Below is a small trained network, with its code and all its weights. Each question gives an input and a class and asks what happens when units are switched off, that is, made to give their printed mean instead of their output.

import numpy as np


def w(rows, s, z=0):
    codes = np.array(rows[::2]) - 128.0
    scale = np.full(codes.shape[1], s)
    scale[-1] = z or s
    return codes * scale


def norm(h):
    return h / np.sqrt((h * h).mean(-1, keepdims=True) + 1e-5)


def f(y):
    return y / 2 * (1 + np.tanh(0.7978845608 * (y + 0.044715 * y**3)))


def log_softmax(a):
    a = a - a.max(-1, keepdims=True)
    return a - np.log(np.exp(a).sum(-1, keepdims=True))


def net(x, mask):
    res = np.array(x, float).reshape(1, 3) / 4 @ E
    u = 0
    for l in range(2):
        y = f(norm(res) @ A[l][:, :-1].T + A[l][:, -1])
        res = res + np.where(mask[u : u + 10], y, B[l][:, -1]) @ B[l][:, :-1]
        u += 10
    return log_softmax(norm(res)[-1] @ U[:, :-1].T + U[:, -1])


A, B = {}, {}
E = w([
[123,128,241,135,135,104,119,184,89,61],'x0',
[132,125,175,129,135,168,129,12,126,170],'x1',
[122,128,135,129,130,190,130,142,253,100],'x2',
],0.0057)
A[0] = w([
[119,130,152,130,137,128,127,177,153,107,10],'0.n1',
[130,125,163,127,130,149,129,118,217,112,31],'0.n2',
[131,127,71,128,127,131,128,60,173,151,23],'0.n3',
[122,124,110,127,131,137,132,43,95,161,47],'0.n4',
[130,131,88,129,126,132,129,192,204,124,113],'0.n5',
[132,125,139,126,126,104,132,86,5,148,11],'0.n6',
[125,125,215,130,125,129,132,173,166,86,20],'0.n7',
[127,126,100,131,134,96,128,227,39,118,106],'0.n8',
[133,133,200,128,119,125,127,116,96,112,62],'0.n9',
[130,118,92,128,134,105,134,144,72,144,252],'0.n10',
],0.016,0.0023)
B[0] = w([
[150,182,169,151,113,132,143,126,168,173,175],'0.n1',
[95,188,89,162,182,152,97,112,184,97,232],'0.n2',
[126,102,128,135,88,136,148,187,105,236,238],'0.n3',
[221,111,174,137,121,110,145,105,129,162,213],'0.n4',
[80,55,106,89,149,127,154,116,138,71,251],'0.n5',
[31,182,113,131,137,132,89,159,47,100,243],'0.n6',
[204,137,163,123,181,230,86,168,141,104,223],'0.n7',
[136,145,160,126,4,60,122,162,97,90,245],'0.n8',
[102,66,95,129,130,75,164,93,140,113,189],'0.n9',
[133,193,86,143,158,167,101,90,246,105,202],'0.n10',
],0.021,0.012)
A[1] = w([
[173,107,198,91,90,177,134,194,85,159,2],'1.n1',
[72,101,133,144,225,132,138,74,43,126,37],'1.n2',
[164,168,170,93,94,63,141,81,115,123,88],'1.n3',
[130,56,64,118,166,139,103,111,104,181,108],'1.n4',
[190,145,115,153,111,113,144,117,133,199,116],'1.n5',
[202,96,150,113,72,74,154,113,176,94,77],'1.n6',
[94,105,103,159,164,107,153,118,152,171,107],'1.n7',
[96,126,105,72,166,133,168,95,148,150,63],'1.n8',
[193,147,143,125,108,121,136,118,136,250,46],'1.n9',
[97,91,148,123,95,72,166,170,96,131,165],'1.n10',
],0.019,0.0032)
B[1] = w([
[171,160,173,81,111,69,152,125,95,205,200],'1.n1',
[193,34,148,204,169,83,141,104,91,193,180],'1.n2',
[61,112,84,103,223,227,121,182,104,137,182],'1.n3',
[85,146,144,184,124,129,170,200,107,133,213],'1.n4',
[76,135,189,129,99,117,98,47,162,117,205],'1.n5',
[179,69,148,97,175,93,170,66,88,202,177],'1.n6',
[96,102,180,124,74,154,157,158,65,130,201],'1.n7',
[231,193,112,134,67,138,129,175,80,199,181],'1.n8',
[77,144,177,120,105,122,105,1,228,143,244],'1.n9',
[135,153,55,155,160,157,100,83,193,94,206],'1.n10',
],0.019,0.011)
U = w([
[243,140,215,55,119,105,151,170,103,133,66],'0',
[69,245,90,127,78,99,60,166,78,51,191],'1',
[138,63,128,213,218,84,115,86,58,128,106],'2',
[133,54,40,61,98,76,184,87,172,71,27],'3',
[160,151,137,136,238,237,108,146,221,51,176],'4',
[79,86,95,179,88,193,219,228,134,170,80],'5',
[71,154,211,148,90,125,126,33,190,205,254],'6',
],0.012,0.0017)

Each question gives the input, the list of numbers given to net, and the class t.
The units are the neurons (one row each of A and B). Each row of codes is followed by its name. A weight is (code - 128) times the scale printed after its matrix; where a second scale follows, it is the last column's (A, B and U).
mask holds one flag per neuron, layer by layer. A switched-off neuron (its flag False) gives its mean, the last column of its row in B, instead of its output. The means were averaged over made-up inputs and are rounded, as every weight is.
A unit's drop is (log p(t) with every unit on - log p(t) with that unit switched off) / (log p(t) with every unit on - log p(t) with every unit switched off).
The circuit of an input: a set's keep is (log p(t) with only the set's units on - log p(t) with every unit switched off) / (log p(t) with every unit on - log p(t) with every unit switched off). Starting from the 12 units with the biggest drops (on a tie, the unit counted first), units are removed one at a time, each time the one whose removal leaves the highest keep (on an exact tie, the one counted first), for as long as the keep stays at least 0.8.
circuit, biggest first: the units of the circuit, biggest drop first
unit that matters most: the unit with the biggest drop
top k neurons in layer l: the k neurons of layer l with the biggest drops, biggest first
drop when u is switched off: that unit's drop, to one decimal
input [-4,-2,-5], class 1: circuit, biggest first -> 0.n6
input [-2,4,-8], class 2: circuit, biggest first -> 0.n6; 1.n2
input [-3,-6,7], class 5: top 2 neurons in layer 0 -> 0.n8; 0.n5
input [-2,-5,8], class 4: top 2 neurons in layer 0 -> 0.n2; 0.n3
input [-2,-2,8], class 5: top 4 neurons in layer 0 -> 0.n5; 0.n10; 0.n8; 0.n3
input [0,-8,1], class 3: top 2 neurons in layer 1 -> 1.n6; 1.n10
input [-1,6,-5], class 2: top 2 neurons in layer 0 -> 0.n6; 0.n8
input [8,8,2], class 4: top 2 neurons in layer 0 -> 0.n7; 0.n6
input [5,-4,4], class 0: top 2 neurons in layer 0 -> 0.n10; 0.n8
input [7,1,-2], class 1: top 2 neurons in layer 0 -> 0.n6; 0.n4
input [3,2,1], class 4: drop when 0.n7 is switched off -> 1.0
input [-5,-7,3], class 3: drop when 0.n7 is switched off -> 0.1
input [-2,-3,-2], class 1: drop when 0.n9 is switched off -> 0.2
input [3,5,-6], class 2: unit that matters most -> 1.n2
